Below are the code and all the weights of a small trained network. Each question names an input and a class and asks about switching units off, where a switched-off unit gives its printed mean instead of its output.

import numpy as np


def w(rows, s, z=0):
    codes = np.array(rows[::2]) - 128.0
    scale = np.full(codes.shape[1], s)
    scale[-1] = z or s
    return codes * scale


def norm(h):
    return h / np.sqrt((h * h).mean(-1, keepdims=True) + 1e-5)


def f(y):
    return np.maximum(y, 0)


def log_softmax(a):
    a = a - a.max(-1, keepdims=True)
    return a - np.log(np.exp(a).sum(-1, keepdims=True))


def net(x, mask):
    res = np.array(x, float).reshape(1, 6) / 4 @ E
    u = 0
    for l in range(3):
        y = f(norm(res) @ A[l][:, :-1].T + A[l][:, -1])
        res = res + np.where(mask[u : u + 5], y, B[l][:, -1]) @ B[l][:, :-1]
        u += 5
    return log_softmax(norm(res)[-1] @ U[:, :-1].T + U[:, -1])


A, B = {}, {}
E = w([
[109,131,164,114,131,88,89],'x0',
[140,138,137,137,141,119,124],'x1',
[202,147,165,76,147,191,44],'x2',
[93,156,116,193,140,48,208],'x3',
[122,135,140,121,132,104,114],'x4',
[65,73,157,97,254,128,172],'x5',
],0.01)
A[0] = w([
[36,190,97,132,147,96,148,4],'L0N0',
[214,131,109,147,55,154,44,115],'L0N1',
[117,196,179,48,201,191,102,247],'L0N2',
[144,54,73,158,3,33,162,153],'L0N3',
[95,20,39,167,210,94,134,172],'L0N4',
],0.0068,0.004)
B[0] = w([
[119,157,172,107,153,116,174,160],'L0N0',
[80,166,160,167,1,124,91,239],'L0N1',
[165,46,92,165,191,144,126,255],'L0N2',
[225,147,31,129,162,109,98,243],'L0N3',
[38,147,188,152,176,138,75,225],'L0N4',
],0.0087,0.0062)
A[1] = w([
[190,146,141,22,139,158,101,142],'L1N0',
[213,72,78,245,73,1,76,179],'L1N1',
[94,83,139,106,172,116,182,88],'L1N2',
[130,64,142,206,53,81,183,161],'L1N3',
[151,176,165,138,60,144,68,2],'L1N4',
],0.0085,0.0042)
B[1] = w([
[168,29,147,135,146,114,154,155],'L1N0',
[138,173,2,73,115,174,166,245],'L1N1',
[133,182,192,106,233,123,83,164],'L1N2',
[121,201,130,16,152,108,194,168],'L1N3',
[79,135,153,160,78,162,123,170],'L1N4',
],0.011)
A[2] = w([
[191,130,111,144,151,62,115,152],'L2N0',
[111,113,135,171,99,17,195,137],'L2N1',
[172,219,99,49,97,218,93,171],'L2N2',
[120,150,146,1,110,95,95,152],'L2N3',
[177,114,138,143,14,112,45,3],'L2N4',
],0.0097,0.0053)
B[2] = w([
[50,195,75,96,98,227,64,148],'L2N0',
[111,203,164,39,98,177,147,146],'L2N1',
[123,24,175,195,82,15,97,245],'L2N2',
[139,84,98,246,115,128,125,157],'L2N3',
[53,199,178,215,115,190,125,160],'L2N4',
],0.011,0.012)
U = w([
[105,107,62,166,1,46,109,196],'0',
[99,136,153,112,215,167,62,254],'1',
[146,124,198,219,27,177,22,29],'2',
[244,13,207,27,169,183,57,37],'3',
[167,247,22,62,65,83,194,55],'4',
[61,201,190,42,162,50,214,90],'5',
],0.0094,0.0046)

Each question gives the input, the list of numbers given to net, and the class t.
The units are the neurons (one row each of A and B). Each row of codes is followed by its name. A weight is (code - 128) times the scale printed after its matrix; where a second scale follows, it is the last column's (A, B and U).
mask holds one flag per neuron, layer by layer. A switched-off neuron (its flag False) gives its mean, the last column of its row in B, instead of its output. The means were averaged over made-up inputs and are rounded, as every weight is.
A unit's drop is (log p(t) with every unit on - log p(t) with that unit switched off) / (log p(t) with every unit on - log p(t) with every unit switched off).
The circuit of an input: a set's keep is (log p(t) with only the set's units on - log p(t) with every unit switched off) / (log p(t) with every unit on - log p(t) with every unit switched off). Starting from the 12 units with the biggest drops (on a tie, the unit counted first), units are removed one at a time, each time the one whose removal leaves the highest keep (on an exact tie, the one counted first), for as long as the keep stays at least 0.8.
circuit, biggest first: the units of the circuit, biggest drop first
unit that matters most: the unit with the biggest drop
top k neurons: the k neurons with the biggest drops, biggest first
top k neurons in layer l: the k neurons of layer l with the biggest drops, biggest first
drop when u is switched off: that unit's drop, to one decimal
input [-1,0,7,2,2,0], class 0: circuit, biggest first -> L2N2
input [-1,-8,3,5,-8,1], class 1: circuit, biggest first -> L1N1, L2N2, L0N4
input [4,6,-1,1,-4,-1], class 4: top 3 neurons -> L1N1, L0N4, L1N4
input [-4,-8,-8,0,7,4], class 1: top 2 neurons -> L0N4, L1N2
input [6,-1,-8,-6,-2,1], class 1: circuit, biggest first -> L0N4, L2N2
input [-1,-3,3,7,-1,2], class 1: top 2 neurons -> L0N1, L1N2
input [-8,-5,1,6,1,3], class 1: top 3 neurons -> L0N1, L0N4, L1N2
input [-7,2,-6,-2,6,3], class 1: top 2 neurons -> L0N4, L0N1
input [4,2,-7,7,-8,1], class 5: top 2 neurons -> L0N4, L0N0
input [4,-3,3,2,-2,1], class 1: top 2 neurons -> L0N1, L0N3
input [0,-2,4,7,1,1], class 1: top 2 neurons -> L0N1, L1N2
input [-2,-7,4,8,1,3], class 1: top 2 neurons -> L0N1, L1N2
input [-8,7,-4,1,4,0], class 4: top 2 neurons -> L0N3, L0N1
input [8,-1,-5,4,-2,0], class 4: unit that matters most -> L0N3
input [-4,-5,-1,4,-7,3], class 5: top 2 neurons in layer 0 -> L0N2, L0N3
input [8,4,1,-3,-4,3], class 3: top 3 neurons -> L2N4, L0N4, L1N0
input [-6,3,-2,4,-3,-6], class 4: top 2 neurons in layer 1 -> L1N1, L1N3
input [4,-6,1,0,7,4], class 3: top 2 neurons in layer 1 -> L1N1, L1N3
input [-7,2,0,8,6,0], class 4: drop when L0N3 is switched off -> 0.2
input [5,-5,5,0,3,3], class 3: circuit, biggest first -> L1N0
input [1,6,-8,4,7,-1], class 4: drop when L0N3 is switched off -> 0.2
input [0,-8,-5,7,2,-3], class 4: drop when L1N3 is switched off -> 0.0
input [4,0,-4,4,7,3], class 5: drop when L1N2 is switched off -> -0.1
